Below are the code and all the weights of a small trained network. Each question names an input and a class and asks about switching units off, where a switched-off unit gives its printed mean instead of its output.

import numpy as np


def w(rows, s, z=0):
    codes = np.array(rows[::2]) - 128.0
    scale = np.full(codes.shape[1], s)
    scale[-1] = z or s
    return codes * scale


def norm(h):
    return h / np.sqrt((h * h).mean(-1, keepdims=True) + 1e-5)


def f(y):
    return np.maximum(y, 0)


def log_softmax(a):
    a = a - a.max(-1, keepdims=True)
    return a - np.log(np.exp(a).sum(-1, keepdims=True))


def net(x, mask):
    res = np.array(x, float).reshape(1, 5) / 4 @ E
    u = 0
    for l in range(2):
        y = f(norm(res) @ A[l][:, :-1].T + A[l][:, -1])
        res = res + np.where(mask[u : u + 8], y, B[l][:, -1]) @ B[l][:, :-1]
        u += 8
    return log_softmax(norm(res)[-1] @ U[:, :-1].T + U[:, -1])


A, B = {}, {}
E = w([
[2,127,143,165,167,28,179,172,140,147,104],'x0',
[146,186,79,112,228,144,66,208,199,164,102],'x1',
[130,134,119,132,121,118,124,123,129,122,123],'x2',
[133,138,124,136,122,124,130,132,122,129,127],'x3',
[115,168,201,144,91,155,69,46,75,195,85],'x4',
],0.0076)
A[0] = w([
[150,76,88,113,133,115,229,142,104,58,118,48],'L0N1',
[67,54,158,204,49,108,254,94,130,140,139,63],'L0N2',
[224,118,140,52,103,78,123,120,116,110,209,2],'L0N3',
[188,91,71,108,135,181,149,200,134,39,201,144],'L0N4',
[144,124,148,102,109,130,191,192,201,94,148,173],'L0N5',
[168,43,131,148,50,152,180,92,46,70,177,106],'L0N6',
[157,116,92,115,62,212,88,157,129,114,97,199],'L0N7',
[98,55,70,129,151,64,198,194,138,83,150,100],'L0N8',
],0.0083,0.005)
B[0] = w([
[60,70,82,155,122,220,141,116,68,97,138,195],'L0N1',
[184,121,140,88,130,146,51,152,64,75,103,232],'L0N2',
[105,118,134,75,151,71,197,107,116,134,72,168],'L0N3',
[121,52,144,188,100,75,97,154,160,87,5,255],'L0N4',
[157,211,120,109,94,123,141,117,151,82,178,212],'L0N5',
[31,109,103,170,110,126,176,82,180,139,92,249],'L0N6',
[117,120,134,113,88,164,78,165,115,129,205,231],'L0N7',
[132,199,127,80,175,157,130,143,103,163,179,251],'L0N8',
],0.011,0.0085)
A[1] = w([
[2,168,115,164,182,134,240,159,197,149,61,195],'L1N1',
[205,90,152,91,141,151,63,99,98,169,116,75],'L1N2',
[121,150,207,155,177,104,61,110,97,183,38,50],'L1N3',
[95,176,167,120,201,115,137,93,83,177,69,105],'L1N4',
[80,123,122,195,64,190,142,22,190,121,141,27],'L1N5',
[146,112,232,109,86,85,108,105,97,69,66,31],'L1N6',
[91,129,215,163,88,123,139,57,138,208,133,8],'L1N7',
[77,126,153,118,92,86,138,86,55,78,186,2],'L1N8',
],0.0084,0.0022)
B[1] = w([
[129,98,141,101,91,115,161,68,128,229,137,255],'L1N1',
[86,210,181,183,120,95,135,123,100,126,181,198],'L1N2',
[84,80,150,171,69,128,147,48,160,119,131,221],'L1N3',
[99,107,99,140,84,108,140,98,161,102,51,195],'L1N4',
[177,130,86,149,152,150,141,130,144,238,202,244],'L1N5',
[155,204,161,125,183,54,182,124,168,130,123,223],'L1N6',
[197,104,83,54,207,137,121,244,90,111,135,208],'L1N7',
[227,121,163,136,210,150,110,178,140,78,166,206],'L1N8',
],0.011,0.0066)
U = w([
[52,32,83,156,25,133,181,32,180,164,39,252],'0',
[128,138,112,62,194,209,98,184,11,20,141,131],'1',
[249,112,113,152,201,182,139,136,119,228,216,100],'2',
[151,161,235,189,178,33,160,56,111,67,84,97],'3',
[201,111,121,155,92,91,45,236,204,37,33,70],'4',
[111,231,61,39,168,81,177,169,173,207,134,74],'5',
[78,224,202,194,46,173,21,113,137,178,180,106],'6',
],0.016,0.0029)

Each question gives the input, the list of numbers given to net, and the class t.
The units are the neurons (one row each of A and B). Each row of codes is followed by its name. A weight is (code - 128) times the scale printed after its matrix; where a second scale follows, it is the last column's (A, B and U).
mask holds one flag per neuron, layer by layer. A switched-off neuron (its flag False) gives its mean, the last column of its row in B, instead of its output. The means were averaged over made-up inputs and are rounded, as every weight is.
A unit's drop is (log p(t) with every unit on - log p(t) with that unit switched off) / (log p(t) with every unit on - log p(t) with every unit switched off).
The circuit of an input: a set's keep is (log p(t) with only the set's units on - log p(t) with every unit switched off) / (log p(t) with every unit on - log p(t) with every unit switched off). Starting from the 12 units with the biggest drops (on a tie, the unit counted first), units are removed one at a time, each time the one whose removal leaves the highest keep (on an exact tie, the one counted first), for as long as the keep stays at least 0.8.
units of the circuit, in order: the units of the circuit, biggest drop first
most important unit: the unit with the biggest drop
top k neurons: the k neurons with the biggest drops, biggest first
top k neurons in layer l: the k neurons of layer l with the biggest drops, biggest first
drop of u: that unit's drop, to one decimal
input [-7,1,4,-6,-7], class 4: top 2 neurons -> (L0N4, L0N7)
input [1,-2,-8,-5,-1], class 1: units of the circuit, in order -> (L0N2)
input [0,0,-6,5,-7], class 0: units of the circuit, in order -> (L0N2, L0N1)
input [7,0,-4,-6,-2], class 1: top 2 neurons -> (L0N6, L0N2)
input [-1,0,7,3,-8], class 0: top 2 neurons in layer 0 -> (L0N4, L0N2)
input [1,-7,2,7,1], class 3: top 4 neurons in layer 1 -> (L1N6, L1N8, L1N7, L1N1)
input [-6,-4,-1,4,2], class 2: top 2 neurons -> (L1N5, L1N7)
input [6,0,4,-3,6], class 3: top 3 neurons -> (L0N6, L1N6, L0N2)
input [-4,7,-3,7,1], class 6: top 2 neurons in layer 1 -> (L1N2, L1N7)
input [-6,1,8,3,-6], class 4: top 3 neurons -> (L0N4, L0N7, L1N3)
input [0,-6,-8,5,8], class 2: top 4 neurons -> (L0N4, L1N5, L0N6, L1N7)
input [1,3,-8,-8,7], class 0: top 2 neurons in layer 1 -> (L1N3, L1N4)
input [-7,1,3,-8,-7], class 4: top 2 neurons -> (L0N4, L0N7)
input [-8,-7,-7,2,-5], class 0: most important unit -> L0N6
input [-1,-5,8,-3,6], class 2: top 2 neurons in layer 0 -> (L0N4, L0N6)
input [8,-8,-3,-8,-1], class 1: top 2 neurons in layer 0 -> (L0N2, L0N4)
input [-5,-1,6,1,-1], class 0: top 2 neurons in layer 0 -> (L0N6, L0N4)
input [7,-2,7,5,-1], class 1: top 2 neurons -> (L0N2, L0N4)
input [0,-4,-5,6,8], class 2: top 2 neurons -> (L0N4, L1N5)
input [-5,-2,-7,-5,5], class 2: most important unit -> L1N5
input [-8,4,-6,-3,-7], class 4: drop of L0N4 -> 0.3
input [-2,-7,-2,1,5], class 2: drop of L1N5 -> 0.3
